Below are the code and all the weights of a small trained network. Each question names an input and a class and asks about switching units off, where a switched-off unit gives its printed mean instead of its output.

import numpy as np


def w(rows, s, z=0):
    codes = np.array(rows[::2]) - 128.0
    scale = np.full(codes.shape[1], s)
    scale[-1] = z or s
    return codes * scale


def f(y):
    return y / 2 * (1 + np.tanh(0.7978845608 * (y + 0.044715 * y**3)))


def log_softmax(a):
    a = a - a.max(-1, keepdims=True)
    return a - np.log(np.exp(a).sum(-1, keepdims=True))


def net(x, mask):
    res = np.array(x, float).reshape(1, 8) / 4 @ E
    y = f(res @ A[0][:, :-1].T + A[0][:, -1])
    res = res + np.where(mask, y, B[0][:, -1]) @ B[0][:, :-1]
    return log_softmax(res[-1] @ U[:, :-1].T + U[:, -1])


A, B = {}, {}
E = w([
[166,96,158,77,76,130,91,62,137,197,126],'x0',
[30,80,186,132,108,34,76,122,41,107,119],'x1',
[151,143,115,83,138,101,101,108,141,27,30],'x2',
[178,220,102,115,37,112,106,179,37,121,155],'x3',
[153,109,95,123,208,155,106,163,54,188,88],'x4',
[117,67,53,80,121,150,187,59,95,84,168],'x5',
[88,114,114,61,93,114,171,254,142,196,98],'x6',
[176,115,164,83,210,67,129,197,136,117,187],'x7',
],0.0094)
A[0] = w([
[118,79,155,155,102,173,154,139,103,158,214,51],'neuron 1',
[112,73,131,84,79,125,152,211,170,203,71,68],'neuron 2',
[171,173,113,48,146,183,128,105,180,140,173,44],'neuron 3',
[165,159,132,113,44,91,129,149,82,114,165,28],'neuron 4',
[80,80,106,167,243,154,130,124,134,143,72,222],'neuron 5',
[92,121,101,210,137,155,146,132,101,226,244,115],'neuron 6',
[176,192,120,106,81,139,101,130,73,115,171,2],'neuron 7',
[81,62,144,148,187,155,112,112,180,129,101,10],'neuron 8',
[178,189,110,133,105,127,135,151,2,115,113,176],'neuron 9',
[98,173,145,148,103,103,183,175,166,61,157,195],'neuron 10',
[169,94,116,180,139,96,130,82,118,126,139,56],'neuron 11',
[119,114,181,190,111,149,164,158,133,135,224,137],'neuron 12',
[90,78,208,147,136,136,174,108,202,138,94,104],'neuron 13',
[168,124,139,36,126,127,126,109,125,68,27,25],'neuron 14',
[85,105,171,101,104,77,70,97,115,142,124,62],'neuron 15',
[150,75,70,90,135,127,133,85,79,93,161,105],'neuron 16',
[221,118,177,67,196,71,135,156,114,123,188,250],'neuron 17',
[157,132,104,99,135,91,137,141,159,21,50,130],'neuron 18',
[153,152,142,171,160,145,84,72,110,115,152,58],'neuron 19',
[60,153,88,186,66,214,122,78,109,172,32,197],'neuron 20',
[140,192,231,232,124,99,87,162,186,194,73,29],'neuron 21',
[63,118,151,101,117,92,108,95,55,158,153,84],'neuron 22',
[190,133,143,193,142,94,61,59,127,143,129,98],'neuron 23',
[186,146,105,138,135,176,126,126,221,166,133,61],'neuron 24',
[67,140,108,225,143,110,170,178,86,84,118,199],'neuron 25',
[163,182,135,151,151,200,235,157,126,76,90,76],'neuron 26',
[99,27,21,55,118,139,204,72,69,110,196,36],'neuron 27',
[88,111,173,113,117,103,126,114,80,131,120,26],'neuron 28',
[121,68,154,79,146,107,128,104,228,140,119,108],'neuron 29',
[130,140,113,72,117,117,64,142,139,71,85,41],'neuron 30',
[146,138,158,192,179,160,49,181,123,162,61,184],'neuron 31',
[121,32,100,188,159,102,122,112,178,148,105,56],'neuron 32',
[125,116,113,45,72,103,145,155,129,176,115,170],'neuron 33',
[71,70,60,137,111,106,171,216,159,113,69,183],'neuron 34',
[224,36,182,35,48,114,58,54,134,202,105,82],'neuron 35',
[157,114,184,54,184,101,113,157,142,92,220,64],'neuron 36',
[81,183,192,147,28,104,188,77,213,96,119,147],'neuron 37',
[140,100,89,160,182,194,118,123,8,190,25,194],'neuron 38',
[146,143,200,158,116,114,56,107,154,172,108,127],'neuron 39',
[57,64,153,129,131,70,63,155,118,90,174,76],'neuron 40',
[148,139,136,195,182,145,128,87,89,74,177,223],'neuron 41',
[60,119,132,147,150,88,125,130,55,76,95,116],'neuron 42',
],0.0093,0.0057)
B[0] = w([
[145,164,182,160,195,82,129,127,79,165,34,174],'neuron 1',
[67,119,167,121,174,174,166,140,119,142,153,212],'neuron 2',
[148,104,44,228,155,163,146,178,148,194,93,173],'neuron 3',
[103,146,89,115,165,190,63,91,63,142,151,168],'neuron 4',
[154,114,131,101,114,91,105,97,113,157,192,240],'neuron 5',
[163,165,217,153,154,85,89,112,140,136,23,239],'neuron 6',
[103,185,86,100,164,184,71,106,64,171,166,164],'neuron 7',
[119,189,67,117,157,171,46,89,55,156,186,175],'neuron 8',
[137,140,124,89,139,151,74,57,110,152,185,218],'neuron 9',
[139,130,150,107,82,115,154,125,116,148,184,194],'neuron 10',
[91,153,126,133,169,160,139,134,125,109,114,150],'neuron 11',
[150,117,185,140,139,51,109,94,107,184,84,199],'neuron 12',
[123,185,97,108,124,126,57,92,76,136,154,189],'neuron 13',
[119,172,199,197,159,128,129,116,78,171,2,170],'neuron 14',
[167,108,47,171,152,181,159,173,165,196,141,171],'neuron 15',
[124,172,142,99,132,108,168,184,121,73,113,185],'neuron 16',
[124,2,145,109,41,143,91,129,136,72,111,243],'neuron 17',
[126,186,193,180,140,68,117,83,129,192,54,190],'neuron 18',
[37,145,166,145,169,184,147,146,140,139,115,169],'neuron 19',
[125,37,161,113,66,149,18,184,172,21,81,233],'neuron 20',
[122,178,38,75,160,80,178,197,75,30,100,212],'neuron 21',
[150,119,65,182,173,148,129,189,190,173,115,186],'neuron 22',
[35,127,172,131,147,203,198,158,136,121,148,182],'neuron 23',
[172,129,64,189,132,179,145,174,130,164,131,187],'neuron 24',
[195,153,131,103,129,142,103,103,212,110,156,213],'neuron 25',
[172,106,103,143,161,140,102,144,188,166,126,180],'neuron 26',
[120,203,59,112,129,78,182,194,100,6,107,227],'neuron 27',
[101,138,74,172,129,162,119,149,137,170,76,152],'neuron 28',
[127,145,100,112,120,151,103,92,81,134,147,187],'neuron 29',
[130,135,120,165,178,114,132,108,115,140,97,149],'neuron 30',
[133,129,107,132,133,81,174,133,110,78,149,216],'neuron 31',
[126,159,129,79,161,152,41,113,79,147,121,173],'neuron 32',
[78,130,170,113,171,171,152,107,139,119,160,198],'neuron 33',
[110,118,187,90,170,155,153,117,153,121,165,215],'neuron 34',
[241,157,193,64,127,82,146,92,223,111,190,215],'neuron 35',
[77,40,101,162,64,143,71,125,96,69,93,184],'neuron 36',
[96,89,110,196,47,82,181,83,95,160,178,210],'neuron 37',
[132,64,110,195,40,88,223,49,85,159,180,247],'neuron 38',
[130,165,123,120,135,97,157,165,145,69,127,180],'neuron 39',
[168,126,79,158,113,173,158,160,176,194,114,192],'neuron 40',
[113,118,184,112,151,177,189,134,166,108,169,224],'neuron 41',
[174,134,100,131,139,156,136,144,199,187,108,191],'neuron 42',
],0.0083,0.013)
U = w([
[173,122,11,186,142,192,116,177,204,191,93,81],'0',
[107,173,77,94,140,167,15,76,47,144,167,103],'1',
[131,156,200,168,149,68,100,100,108,156,1,102],'2',
[109,182,48,97,132,73,173,189,98,34,105,123],'3',
[194,141,157,85,118,106,110,99,240,116,179,247],'4',
[5,116,191,120,166,223,175,136,157,117,152,92],'5',
[96,28,120,133,53,150,23,150,145,66,76,134],'6',
[109,90,100,187,44,72,191,62,76,161,175,126],'7',
],0.0098,0.011)

Each question gives the input, the list of numbers given to net, and the class t.
The units are the neurons (one row each of A and B). Each row of codes is followed by its name. A weight is (code - 128) times the scale printed after its matrix; where a second scale follows, it is the last column's (A, B and U).
mask holds one flag per neuron, in row order. A switched-off neuron (its flag False) gives its mean, the last column of its row in B, instead of its output. The means were averaged over made-up inputs and are rounded, as every weight is.
A unit's drop is (log p(t) with every unit on - log p(t) with that unit switched off) / (log p(t) with every unit on - log p(t) with every unit switched off).
The circuit of an input: a set's keep is (log p(t) with only the set's units on - log p(t) with every unit switched off) / (log p(t) with every unit on - log p(t) with every unit switched off). Starting from the 12 units with the biggest drops (on a tie, the unit counted first), units are removed one at a time, each time the one whose removal leaves the highest keep (on an exact tie, the one counted first), for as long as the keep stays at least 0.8.
units of the circuit, in order: the units of the circuit, biggest drop first
unit that matters most: the unit with the biggest drop
k most important neurons: the k neurons with the biggest drops, biggest first
drop when u is switched off: that unit's drop, to one decimal
input [-1,3,4,4,0,8,-4,-3], class 3: unit that matters most -> neuron 27
input [5,-5,7,5,-6,8,2,6], class 3: 3 most important neurons -> neuron 27; neuron 6; neuron 16
input [-1,8,8,7,8,7,4,-6], class 0: 2 most important neurons -> neuron 42; neuron 22
input [2,-3,8,3,4,7,-3,5], class 2: 2 most important neurons -> neuron 14; neuron 18
input [1,7,7,4,-7,1,6,4], class 0: units of the circuit, in order -> neuron 15; neuron 40
input [-6,0,-3,7,-3,6,-5,6], class 1: 3 most important neurons -> neuron 7; neuron 4; neuron 9
input [4,3,7,5,5,-8,-1,-4], class 3: 3 most important neurons -> neuron 21; neuron 31; neuron 6
input [7,-2,-8,7,8,4,5,8], class 2: 2 most important neurons -> neuron 6; neuron 1
input [5,3,-5,3,-6,-7,4,-1], class 3: 3 most important neurons -> neuron 21; neuron 38; neuron 39
input [-6,2,8,-7,-5,4,-1,-2], class 2: 3 most important neurons -> neuron 18; neuron 14; neuron 9
input [4,5,-4,4,-1,4,-7,-2], class 5: units of the circuit, in order -> neuron 23; neuron 19
input [-3,8,-3,-1,-1,8,6,6], class 0: 3 most important neurons -> neuron 40; neuron 22; neuron 42
input [1,-3,-8,1,-3,-8,4,-6], class 2: 3 most important neurons -> neuron 6; neuron 12; neuron 27
input [6,0,-8,3,0,-6,7,-1], class 2: units of the circuit, in order -> neuron 6
input [-2,-3,7,-2,6,1,-8,6], class 5: 3 most important neurons -> neuron 41; neuron 23; neuron 6
input [7,-8,3,4,-2,3,8,1], class 0: 2 most important neurons -> neuron 3; neuron 24
input [3,2,-6,3,-7,-3,5,6], class 7: 4 most important neurons -> neuron 20; neuron 37; neuron 10; neuron 12
input [3,3,-7,-5,0,-1,-7,-8], class 6: 2 most important neurons -> neuron 20; neuron 18
input [6,0,-5,2,-3,3,-7,-3], class 5: 2 most important neurons -> neuron 23; neuron 19
input [4,8,6,0,-2,-4,-1,7], class 0: unit that matters most -> neuron 15
input [-7,3,-2,7,4,2,0,-5], class 1: drop when neuron 13 is switched off -> -0.1
input [-2,-6,-8,6,1,6,-5,-1], class 2: drop when neuron 6 is switched off -> 0.5
input [0,-4,-4,-6,-4,2,1,-7], class 6: drop when neuron 20 is switched off -> 1.7
input [6,5,4,-6,2,5,-8,6], class 5: drop when neuron 23 is switched off -> 1.0
